Below are the code and all the weights of a small trained network. Each question names an input and a target symbol and asks about switching units off, where a switched-off unit gives its printed mean instead of its output.

import numpy as np


def w(rows, s, z=0):
    codes = np.array(rows[::2]) - 128.0
    scale = np.full(codes.shape[1], s)
    scale[-1] = z or s
    return codes * scale


def softmax(a):
    e = np.exp(a - a.max(-1, keepdims=True))
    return e / e.sum(-1, keepdims=True)


def log_softmax(a):
    a = a - a.max(-1, keepdims=True)
    return a - np.log(np.exp(a).sum(-1, keepdims=True))


def net(x, mask):
    ids = ['βγεηθλξπτω'.index(c) for c in x.split()]
    T = len(ids)
    res = E[ids] + P[:T]
    u = 0
    for l in range(3):
        r = res
        for j in range(2):
            rows = slice(2 * j, 2 * j + 2)
            q, k, v = (r @ M[l][rows].T for M in (Q, K, V))
            z = softmax(np.where(np.tri(T) > 0, q @ k.T / 2**0.5, -1e9)) @ v
            o = O[l][rows]
            res = res + np.where(mask[u + j], z, o[:, -1]) @ o[:, :-1]
        u += 2
    return log_softmax(res[-1] @ U[:, :-1].T + U[:, -1])


Q, K, V, O = {}, {}, {}, {}
E = w([
[183,164,184,148,151,68,229,73,88],'β',
[14,25,73,153,162,157,93,197,203],'γ',
[161,82,105,45,80,254,115,201,42],'ε',
[127,90,201,182,127,203,160,237,157],'η',
[141,145,190,59,153,96,79,207,236],'θ',
[219,158,181,21,130,150,238,149,88],'λ',
[60,99,159,139,181,58,236,135,202],'ξ',
[100,125,107,37,142,49,125,80,135],'π',
[91,95,136,194,133,149,108,134,66],'τ',
[82,56,66,131,141,175,231,83,20],'ω',
],0.0071)
P = w([
[128,148,138,131,114,136,96,121,130],'0',
[164,108,52,101,189,194,238,198,168],'1',
[153,55,152,103,180,96,193,170,135],'2',
[134,43,162,108,108,110,144,108,106],'3',
[46,144,156,108,85,188,141,112,124],'4',
[44,197,99,115,109,163,186,215,124],'5',
[160,88,103,118,191,62,176,239,104],'6',
[166,11,185,113,175,92,131,120,115],'7',
[87,80,200,103,89,180,133,65,145],'8',
[42,208,149,132,103,170,188,167,155],'9',
[120,152,110,132,170,100,207,240,120],'10',
[173,54,150,113,190,78,171,174,106],'11',
],0.012)
Q[0] = w([
[53,111,188,125,157,130,141,173,133],'0.h0',
[31,69,247,53,197,125,228,159,90],'0.h0',
[141,185,34,128,175,95,164,235,127],'0.h1',
[237,4,128,139,196,86,123,139,100],'0.h1',
],0.012)
K[0] = w([
[161,162,109,176,136,107,60,105,142],'0.h0',
[206,208,110,153,115,128,28,86,110],'0.h0',
[184,4,190,120,169,91,94,111,109],'0.h1',
[94,124,185,111,59,169,109,29,166],'0.h1',
],0.013)
V[0] = w([
[148,193,139,191,186,103,19,82,103],'0.h0',
[80,63,89,114,127,144,151,141,144],'0.h0',
[82,123,88,43,114,124,125,137,134],'0.h1',
[153,144,137,1,127,102,8,161,214],'0.h1',
],0.0073)
O[0] = w([
[179,139,135,144,6,130,117,148,77,79],'0.h0',
[71,115,97,124,161,122,106,111,134,88],'0.h0',
[105,80,132,126,68,131,190,120,126,247],'0.h1',
[170,103,71,133,1,95,135,139,165,79],'0.h1',
],0.009,0.0015)
Q[1] = w([
[209,32,114,117,171,79,125,170,115],'1.h0',
[137,24,214,96,95,147,89,14,153],'1.h0',
[71,248,67,136,117,125,158,192,133],'1.h1',
[192,96,83,142,185,81,135,208,92],'1.h1',
],0.014)
K[1] = w([
[115,91,203,129,80,176,91,4,149],'1.h0',
[78,248,94,138,95,189,148,114,156],'1.h0',
[184,48,118,128,180,50,122,186,85],'1.h1',
[153,40,198,113,113,137,87,45,129],'1.h1',
],0.012)
V[1] = w([
[72,88,49,99,137,118,78,67,106],'1.h0',
[98,125,130,120,173,33,165,120,219],'1.h0',
[95,126,127,246,132,139,80,150,184],'1.h1',
[105,96,132,102,129,179,121,218,152],'1.h1',
],0.011)
O[1] = w([
[1,167,140,1,59,168,177,111,129,59],'1.h0',
[139,10,142,2,148,112,66,96,133,178],'1.h0',
[89,178,78,75,146,43,23,171,64,38],'1.h1',
[147,117,88,127,147,26,223,249,101,254],'1.h1',
],0.0094,0.0056)
Q[2] = w([
[86,185,226,127,166,254,119,78,174],'2.h0',
[150,62,137,112,139,81,204,228,114],'2.h0',
[107,179,98,128,108,137,91,94,123],'2.h1',
[123,78,175,116,164,141,175,145,138],'2.h1',
],0.0086)
K[2] = w([
[148,115,1,88,211,177,198,156,173],'2.h0',
[138,215,73,160,44,132,36,63,152],'2.h0',
[145,72,164,124,165,105,180,171,120],'2.h1',
[150,200,67,142,90,123,89,102,150],'2.h1',
],0.008)
V[2] = w([
[111,176,50,128,95,92,158,172,96],'2.h0',
[91,147,188,131,107,76,1,94,78],'2.h0',
[146,132,119,162,207,131,221,194,113],'2.h1',
[185,79,111,117,109,73,117,169,167],'2.h1',
],0.0084)
O[2] = w([
[87,177,91,127,107,110,178,162,66,186],'2.h0',
[144,113,254,147,137,184,151,212,108,3],'2.h0',
[99,213,187,159,149,189,105,107,180,226],'2.h1',
[160,160,116,128,174,136,48,145,61,215],'2.h1',
],0.0082,0.0068)
U = w([
[201,69,55,139,2,47,116,161,138,131],'β',
[179,167,90,179,174,84,75,177,55,101],'γ',
[43,140,136,54,108,77,144,197,62,4],'ε',
[200,95,153,207,148,191,143,94,181,77],'η',
[44,223,221,126,203,188,85,152,112,239],'θ',
[114,42,211,61,252,154,96,116,94,60],'λ',
[49,186,87,120,106,132,163,82,125,117],'ξ',
[160,126,108,150,179,139,58,43,170,176],'π',
[85,86,156,63,18,183,162,90,184,236],'τ',
[98,200,150,192,24,129,187,164,145,127],'ω',
],0.0053,0.0037)

Each question gives the input, a string of symbols that net reads in full, and the target symbol t.
The units are the heads (2 rows each of Q, K, V and O). Each row of codes is followed by its name. A weight is (code - 128) times the scale printed after its matrix; where a second scale follows, it is the last column's (O and U).
mask holds one flag per head, layer by layer. A switched-off head (its flag False) gives its mean, the last column of its rows in O, instead of its output. The means were averaged over made-up inputs and are rounded, as every weight is.
A unit's drop is (log p(t) with every unit on - log p(t) with that unit switched off) / (log p(t) with every unit on - log p(t) with every unit switched off).
The circuit of an input: a set's keep is (log p(t) with only the set's units on - log p(t) with every unit switched off) / (log p(t) with every unit on - log p(t) with every unit switched off). Starting from all 6 units, units are removed one at a time, each time the one whose removal leaves the highest keep (on an exact tie, the one counted first), for as long as the keep stays at least 0.8.
circuit, biggest first: the units of the circuit, biggest drop first
most important unit: the unit with the biggest drop
heads that matter: for each layer, one digit per head in row order, 1 if its drop is at least 0.15 and else 0, layers parted by /
input η ε θ ε ε ξ π, target ω: circuit, biggest first	[1.h0]
input π ε ω, target β: heads that matter	11 / 00 / 01
input λ λ λ τ π η θ γ ξ, target γ: heads that matter	00 / 11 / 00
input θ π ξ θ ε τ, target λ: heads that matter	00 / 11 / 00
input η ε θ π, target γ: circuit, biggest first	[1.h1; 1.h0]
input β λ ω γ ξ ε ξ λ λ ξ π, target η: circuit, biggest first	[1.h1; 2.h0]
input η η λ ξ η γ τ τ π ξ η π, target θ: heads that matter	00 / 11 / 11
input γ λ γ θ ε ξ ξ, target ε: circuit, biggest first	[1.h1; 2.h0; 0.h0; 1.h0]
input θ η η θ θ γ η β π, target γ: circuit, biggest first	[2.h1; 1.h1]
input θ ξ ξ θ τ θ, target γ: heads that matter	11 / 00 / 01
input β ξ β η β ω λ π γ ξ θ, target η: heads that matter	11 / 01 / 10
input ω ε λ τ γ τ β ε λ η, target τ: circuit, biggest first	[2.h1; 1.h0; 1.h1]
input λ ω λ, target η: circuit, biggest first	[1.h1; 1.h0]
input ε λ β γ π ξ π λ, target τ: most important unit	1.h0
input θ λ θ π θ ξ θ θ λ λ, target β: circuit, biggest first	[0.h1; 1.h0]
input β ξ ξ ω λ ξ γ γ ξ τ π β, target η: circuit, biggest first	[0.h0; 1.h1; 2.h0]
input θ π λ ξ ε β θ, target λ: heads that matter	00 / 11 / 00
input β θ τ λ, target π: circuit, biggest first	[1.h1; 2.h0]
input τ ε θ λ γ λ β γ η β π ξ, target ω: circuit, biggest first	[1.h0; 2.h1; 0.h0]
input γ θ η ε β λ, target ε: heads that matter	10 / 11 / 11
input τ τ θ ξ λ θ ε β, target η: heads that matter	00 / 01 / 00
